Below is a small trained network, with its code and all its weights. Each question gives an input and a class and asks what happens when units are switched off, that is, made to give their printed mean instead of their output.

import numpy as np


def w(rows, s, z=0):
    codes = np.array(rows[::2]) - 128.0
    scale = np.full(codes.shape[1], s)
    scale[-1] = z or s
    return codes * scale


def f(y):
    return y / 2 * (1 + np.tanh(0.7978845608 * (y + 0.044715 * y**3)))


def log_softmax(a):
    a = a - a.max(-1, keepdims=True)
    return a - np.log(np.exp(a).sum(-1, keepdims=True))


def net(x, mask):
    res = np.array(x, float).reshape(1, 5) / 4 @ E
    y = f(res @ A[0][:, :-1].T + A[0][:, -1])
    res = res + np.where(mask, y, B[0][:, -1]) @ B[0][:, :-1]
    return log_softmax(res[-1] @ U[:, :-1].T + U[:, -1])


A, B = {}, {}
E = w([
[148,71,128,2,161,51,8,139],'x0',
[92,152,111,46,7,68,167,98],'x1',
[151,140,128,125,122,124,126,140],'x2',
[134,120,126,126,130,122,135,130],'x3',
[67,117,72,225,118,57,105,209],'x4',
],0.0094)
A[0] = w([
[98,164,86,184,47,89,206,148,128],'N0',
[189,152,182,90,86,188,202,25,39],'N1',
[115,108,85,50,139,20,37,159,126],'N2',
[106,74,132,55,109,28,3,158,48],'N3',
[160,167,221,48,79,179,213,35,205],'N4',
[154,137,217,100,98,182,188,58,99],'N5',
[73,156,90,145,62,114,174,170,131],'N6',
[176,83,178,62,218,161,67,106,147],'N7',
[127,151,80,20,54,78,140,49,216],'N8',
[168,170,160,193,136,225,196,78,9],'N9',
[91,132,138,177,69,167,219,149,163],'N10',
[151,123,148,251,224,160,85,202,164],'N11',
[208,75,184,81,193,173,33,113,137],'N12',
],0.0071,0.011)
B[0] = w([
[89,206,146,63,179,74,117,175,185],'N0',
[63,194,48,255,160,205,225,225,163],'N1',
[171,62,117,164,58,194,112,99,226],'N2',
[140,106,80,223,75,233,185,157,201],'N3',
[200,37,182,115,14,145,65,55,249],'N4',
[134,131,87,181,101,206,171,123,169],'N5',
[112,177,157,99,198,82,104,141,169],'N6',
[103,153,165,61,193,31,67,146,215],'N7',
[96,144,72,213,161,165,177,196,254],'N8',
[208,6,182,92,15,147,49,53,154],'N9',
[84,222,122,116,184,104,135,191,195],'N10',
[187,26,108,195,51,221,148,101,236],'N11',
[115,159,201,31,181,54,89,154,215],'N12',
],0.0069,0.012)
U = w([
[163,68,128,125,77,141,100,112,10],'0',
[109,149,79,188,139,179,197,179,237],'1',
[98,185,153,53,197,5,101,168,194],'2',
],0.011,0.0011)

Each question gives the input, the list of numbers given to net, and the class t.
The units are the neurons (one row each of A and B). Each row of codes is followed by its name. A weight is (code - 128) times the scale printed after its matrix; where a second scale follows, it is the last column's (A, B and U).
mask holds one flag per neuron, in row order. A switched-off neuron (its flag False) gives its mean, the last column of its row in B, instead of its output. The means were averaged over made-up inputs and are rounded, as every weight is.
A unit's drop is (log p(t) with every unit on - log p(t) with that unit switched off) / (log p(t) with every unit on - log p(t) with every unit switched off).
The circuit of an input: a set's keep is (log p(t) with only the set's units on - log p(t) with every unit switched off) / (log p(t) with every unit on - log p(t) with every unit switched off). Starting from the 12 units with the biggest drops (on a tie, the unit counted first), units are removed one at a time, each time the one whose removal leaves the highest keep (on an exact tie, the one counted first), for as long as the keep stays at least 0.8.
circuit, biggest first: the units of the circuit, biggest drop first
k most important neurons: the k neurons with the biggest drops, biggest first
drop of u: that unit's drop, to one decimal
input [-5,-4,3,1,-7], class 0: 2 most important neurons : N9; N4
input [-4,-5,6,5,-1], class 0: 3 most important neurons : N8; N9; N1
input [-4,-2,3,6,-7], class 0: circuit, biggest first : N4
input [8,-3,7,4,-1], class 2: 2 most important neurons : N12; N7
input [5,6,-3,1,3], class 1: 2 most important neurons : N8; N4
input [8,7,6,-6,2], class 1: 2 most important neurons : N8; N3
input [0,5,8,2,-8], class 1: 2 most important neurons : N1; N8
input [-5,-1,5,0,-4], class 0: 2 most important neurons : N4; N9
input [-4,-6,-3,2,0], class 0: 4 most important neurons : N8; N9; N1; N11
input [-8,-1,8,6,0], class 0: 3 most important neurons : N9; N8; N3
input [-2,-3,0,-3,0], class 0: 2 most important neurons : N8; N1
input [5,1,-6,5,7], class 1: 2 most important neurons : N4; N3
input [1,-3,4,6,6], class 0: 2 most important neurons : N8; N1
input [-8,0,-5,-5,-2], class 0: circuit, biggest first : N9
input [-1,6,-3,8,-4], class 1: 2 most important neurons : N8; N1
input [3,-3,0,1,-4], class 2: drop of N5 : 0.0
input [-7,1,6,3,1], class 2: drop of N1 : 0.1
input [-4,-3,-4,1,-5], class 0: drop of N8 : 0.1
